Here is a tiny trained network, its code and every weight. The questions are about switching its units off for an input and a class, where a switched-off unit gives its printed mean instead of its output.

import numpy as np


def w(rows, s, z=0):
    codes = np.array(rows[::2]) - 128.0
    scale = np.full(codes.shape[1], s)
    scale[-1] = z or s
    return codes * scale


def norm(h):
    return h / np.sqrt((h * h).mean(-1, keepdims=True) + 1e-5)


def f(y):
    return np.maximum(y, 0)


def log_softmax(a):
    a = a - a.max(-1, keepdims=True)
    return a - np.log(np.exp(a).sum(-1, keepdims=True))


def net(x, mask):
    res = np.array(x, float).reshape(1, 4) / 4 @ E
    u = 0
    for l in range(3):
        y = f(norm(res) @ A[l][:, :-1].T + A[l][:, -1])
        res = res + np.where(mask[u : u + 6], y, B[l][:, -1]) @ B[l][:, :-1]
        u += 6
    return log_softmax(norm(res)[-1] @ U[:, :-1].T + U[:, -1])


A, B = {}, {}
E = w([
[112,144,247,116,78],'x0',
[154,254,149,202,118],'x1',
[103,176,127,100,229],'x2',
[250,158,191,53,141],'x3',
],0.0076)
A[0] = w([
[171,114,34,158,43,176],'0.n1',
[76,157,236,127,99,174],'0.n2',
[125,160,66,99,237,135],'0.n3',
[123,122,114,181,119,235],'0.n4',
[223,105,147,145,214,5],'0.n5',
[122,149,255,124,156,3],'0.n6',
],0.0083,0.0027)
B[0] = w([
[172,85,111,165,185,251],'0.n1',
[168,110,140,201,230,254],'0.n2',
[92,105,254,131,193,253],'0.n3',
[139,164,89,55,142,220],'0.n4',
[74,196,158,96,127,184],'0.n5',
[66,70,96,137,93,213],'0.n6',
],0.0088,0.0042)
A[1] = w([
[77,117,171,199,84,149],'1.n1',
[143,113,98,150,48,22],'1.n2',
[134,244,121,182,109,148],'1.n3',
[176,139,208,90,107,30],'1.n4',
[157,88,92,162,89,120],'1.n5',
[36,117,95,181,127,6],'1.n6',
],0.011,0.0018)
B[1] = w([
[133,133,11,117,231,224],'1.n1',
[164,149,178,178,159,156],'1.n2',
[60,30,145,79,28,254],'1.n3',
[153,157,36,112,144,225],'1.n4',
[130,133,158,135,74,212],'1.n5',
[226,176,110,102,82,245],'1.n6',
],0.011,0.004)
A[2] = w([
[254,87,148,239,101,150],'2.n1',
[88,157,190,140,19,255],'2.n2',
[105,82,152,170,71,110],'2.n3',
[145,176,69,51,91,218],'2.n4',
[83,98,60,122,96,65],'2.n5',
[227,238,126,103,154,99],'2.n6',
],0.01,0.0028)
B[2] = w([
[67,167,195,162,215,254],'2.n1',
[71,1,79,27,181,169],'2.n2',
[118,107,233,133,47,167],'2.n3',
[33,198,63,46,100,201],'2.n4',
[148,126,100,38,172,184],'2.n5',
[168,124,16,187,90,200],'2.n6',
],0.0079,0.0062)
U = w([
[160,172,9,97,104,179],'0',
[97,58,138,67,99,170],'1',
[171,120,76,168,205,114],'2',
[148,160,207,194,140,253],'3',
[134,180,154,168,130,59],'4',
[169,203,146,192,65,3],'5',
[168,189,190,155,52,15],'6',
],0.013,0.0067)

Each question gives the input, the list of numbers given to net, and the class t.
The units are the neurons (one row each of A and B). Each row of codes is followed by its name. A weight is (code - 128) times the scale printed after its matrix; where a second scale follows, it is the last column's (A, B and U).
mask holds one flag per neuron, layer by layer. A switched-off neuron (its flag False) gives its mean, the last column of its row in B, instead of its output. The means were averaged over made-up inputs and are rounded, as every weight is.
A unit's drop is (log p(t) with every unit on - log p(t) with that unit switched off) / (log p(t) with every unit on - log p(t) with every unit switched off).
The circuit of an input: a set's keep is (log p(t) with only the set's units on - log p(t) with every unit switched off) / (log p(t) with every unit on - log p(t) with every unit switched off). Starting from the 12 units with the biggest drops (on a tie, the unit counted first), units are removed one at a time, each time the one whose removal leaves the highest keep (on an exact tie, the one counted first), for as long as the keep stays at least 0.8.
units of the circuit, in order: the units of the circuit, biggest drop first
unit that matters most: the unit with the biggest drop
top k neurons: the k neurons with the biggest drops, biggest first
k most important neurons of layer l: the k neurons of layer l with the biggest drops, biggest first
input [6,-3,-5,-2], class 2: top 2 neurons -> 1.n1, 1.n3
input [-5,4,-8,-2], class 3: unit that matters most -> 0.n1
input [1,0,7,7], class 0: top 4 neurons -> 1.n4, 2.n6, 2.n1, 0.n1
input [3,-1,-7,5], class 3: top 2 neurons -> 2.n1, 0.n3
input [0,-5,-3,-7], class 0: top 2 neurons -> 1.n6, 1.n3
input [-3,-2,4,2], class 3: units of the circuit, in order -> 0.n3, 1.n1
input [4,-2,-5,-8], class 0: units of the circuit, in order -> 1.n1, 1.n6
input [1,6,6,-8], class 0: units of the circuit, in order -> 1.n6, 2.n1
input [6,5,0,1], class 2: units of the circuit, in order -> 1.n1, 0.n6
input [7,1,6,0], class 2: 4 most important neurons of layer 0 -> 0.n2, 0.n6, 0.n3, 0.n1
input [8,-5,-1,-5], class 2: 3 most important neurons of layer 1 -> 1.n1, 1.n3, 1.n4
input [6,1,-3,6], class 0: top 3 neurons -> 1.n4, 0.n1, 0.n3
input [6,6,2,-4], class 1: top 2 neurons -> 1.n3, 0.n3
input [-1,1,7,0], class 3: units of the circuit, in order -> 0.n3
input [-1,5,-4,1], class 1: top 2 neurons -> 1.n3, 2.n2
input [7,6,1,-1], class 2: 3 most important neurons of layer 0 -> 0.n6, 0.n2, 0.n5
input [7,2,-3,3], class 2: top 2 neurons -> 0.n2, 1.n1
input [-5,8,2,-6], class 1: units of the circuit, in order -> 1.n3, 0.n2
input [6,-2,-3,5], class 2: top 2 neurons -> 0.n2, 1.n4
input [-3,6,4,-1], class 1: most important neuron of layer 1 -> 1.n3
input [-7,-3,-7,0], class 2: top 2 neurons -> 0.n1, 1.n3
input [7,3,-1,2], class 2: top 3 neurons -> 1.n1, 0.n2, 0.n6
input [1,-4,-7,-5], class 3: 4 most important neurons of layer 1 -> 1.n2, 1.n3, 1.n5, 1.n4
input [7,-3,-7,4], class 2: 2 most important neurons of layer 0 -> 0.n1, 0.n2
input [4,-5,-8,-2], class 3: 2 most important neurons of layer 1 -> 1.n3, 1.n2
input [7,-3,-7,0], class 2: 3 most important neurons of layer 1 -> 1.n1, 1.n4, 1.n3
